Here is a tiny trained network, its code and every weight. The questions are about switching its units off for an input and a class, where a switched-off unit gives its printed mean instead of its output.

import numpy as np


def w(rows, s, z=0):
    codes = np.array(rows[::2]) - 128.0
    scale = np.full(codes.shape[1], s)
    scale[-1] = z or s
    return codes * scale


def norm(h):
    return h / np.sqrt((h * h).mean(-1, keepdims=True) + 1e-5)


def f(y):
    return np.maximum(y, 0)


def log_softmax(a):
    a = a - a.max(-1, keepdims=True)
    return a - np.log(np.exp(a).sum(-1, keepdims=True))


def net(x, mask):
    res = np.array(x, float).reshape(1, 2) / 4 @ E
    u = 0
    for l in range(2):
        y = f(norm(res) @ A[l][:, :-1].T + A[l][:, -1])
        res = res + np.where(mask[u : u + 12], y, B[l][:, -1]) @ B[l][:, :-1]
        u += 12
    return log_softmax(norm(res)[-1] @ U[:, :-1].T + U[:, -1])


A, B = {}, {}
E = w([
[252,191,64,86,43,86],'x0',
[191,69,175,217,99,73],'x1',
],0.0037)
A[0] = w([
[165,97,142,254,49,70,203],'0.n0',
[164,75,177,166,164,85,26],'0.n1',
[118,153,141,115,180,102,253],'0.n2',
[100,207,99,78,156,61,113],'0.n3',
[208,102,126,247,38,100,118],'0.n4',
[64,36,167,183,171,182,94],'0.n5',
[89,168,170,10,149,175,31],'0.n6',
[226,197,120,81,86,110,157],'0.n7',
[160,159,104,112,143,103,27],'0.n8',
[224,115,112,167,136,18,91],'0.n9',
[176,128,110,139,130,148,234],'0.n10',
[102,213,159,98,163,86,36],'0.n11',
],0.006,0.0033)
B[0] = w([
[175,43,220,194,32,154,255],'0.n0',
[137,106,41,122,109,130,162],'0.n1',
[68,171,38,139,153,177,190],'0.n2',
[42,120,74,201,101,123,173],'0.n3',
[235,3,207,140,53,167,243],'0.n4',
[232,131,163,82,149,57,219],'0.n5',
[160,60,53,209,106,131,181],'0.n6',
[171,145,206,107,179,81,245],'0.n7',
[176,90,159,98,133,93,141],'0.n8',
[126,39,123,215,123,148,219],'0.n9',
[113,170,194,96,154,148,190],'0.n10',
[148,96,51,220,17,190,138],'0.n11',
],0.0051,0.0064)
A[1] = w([
[124,55,122,148,207,212,114],'1.n0',
[34,156,107,177,74,198,137],'1.n1',
[224,47,178,178,64,91,90],'1.n2',
[111,85,167,11,218,135,40],'1.n3',
[112,201,220,2,196,155,45],'1.n4',
[141,196,113,165,202,118,47],'1.n5',
[141,164,167,87,197,58,109],'1.n6',
[205,161,15,130,169,57,139],'1.n7',
[87,65,140,108,148,163,80],'1.n8',
[138,187,84,97,75,40,86],'1.n9',
[86,83,161,142,200,100,156],'1.n10',
[119,163,149,47,227,127,4],'1.n11',
],0.0057,0.0027)
B[1] = w([
[172,169,193,52,65,77,171],'1.n0',
[126,44,49,227,173,191,159],'1.n1',
[231,2,146,164,95,159,254],'1.n2',
[133,227,150,85,101,82,152],'1.n3',
[65,225,78,65,141,126,148],'1.n4',
[204,189,190,73,97,43,141],'1.n5',
[17,181,110,129,154,148,156],'1.n6',
[70,178,189,89,179,139,167],'1.n7',
[177,151,215,117,71,91,141],'1.n8',
[101,112,222,68,122,81,143],'1.n9',
[111,120,75,171,114,151,160],'1.n10',
[120,218,178,59,120,97,148],'1.n11',
],0.0053,0.0083)
U = w([
[23,117,2,186,201,195,16],'0',
[237,18,223,177,51,73,252],'1',
[64,243,175,41,182,69,180],'2',
],0.0057,0.0021)

Each question gives the input, the list of numbers given to net, and the class t.
The units are the neurons (one row each of A and B). Each row of codes is followed by its name. A weight is (code - 128) times the scale printed after its matrix; where a second scale follows, it is the last column's (A, B and U).
mask holds one flag per neuron, layer by layer. A switched-off neuron (its flag False) gives its mean, the last column of its row in B, instead of its output. The means were averaged over made-up inputs and are rounded, as every weight is.
A unit's drop is (log p(t) with every unit on - log p(t) with that unit switched off) / (log p(t) with every unit on - log p(t) with every unit switched off).
most important unit: the unit with the biggest drop
top k neurons: the k neurons with the biggest drops, biggest first
top k neurons in layer l: the k neurons of layer l with the biggest drops, biggest first
drop when u is switched off: that unit's drop, to one decimal
input [-7,1], class 2: top 3 neurons => [0.n0, 0.n4, 0.n9]
input [3,-6], class 0: most important unit => 0.n5
input [5,-2], class 2: top 3 neurons => [0.n0, 0.n4, 0.n7]
input [-6,-5], class 2: top 3 neurons in layer 0 => [0.n0, 0.n5, 0.n4]
input [-6,-6], class 2: top 3 neurons => [0.n0, 0.n9, 1.n2]
input [-6,-7], class 0: top 2 neurons in layer 0 => [0.n4, 0.n7]
input [-6,-8], class 0: top 4 neurons => [0.n7, 0.n4, 0.n6, 1.n1]
input [-3,-4], class 0: top 4 neurons => [0.n4, 0.n7, 0.n0, 0.n6]
input [-8,-7], class 2: top 3 neurons => [0.n0, 0.n5, 0.n4]
input [-5,1], class 2: top 4 neurons => [0.n0, 0.n4, 0.n9, 0.n5]
input [-5,-6], class 0: top 4 neurons in layer 0 => [0.n4, 0.n7, 0.n6, 0.n2]
input [1,-2], class 0: drop when 0.n5 is switched off => 0.7
input [-7,-4], class 2: drop when 0.n0 is switched off => 0.4
input [-3,-6], class 0: drop when 0.n4 is switched off => 0.2
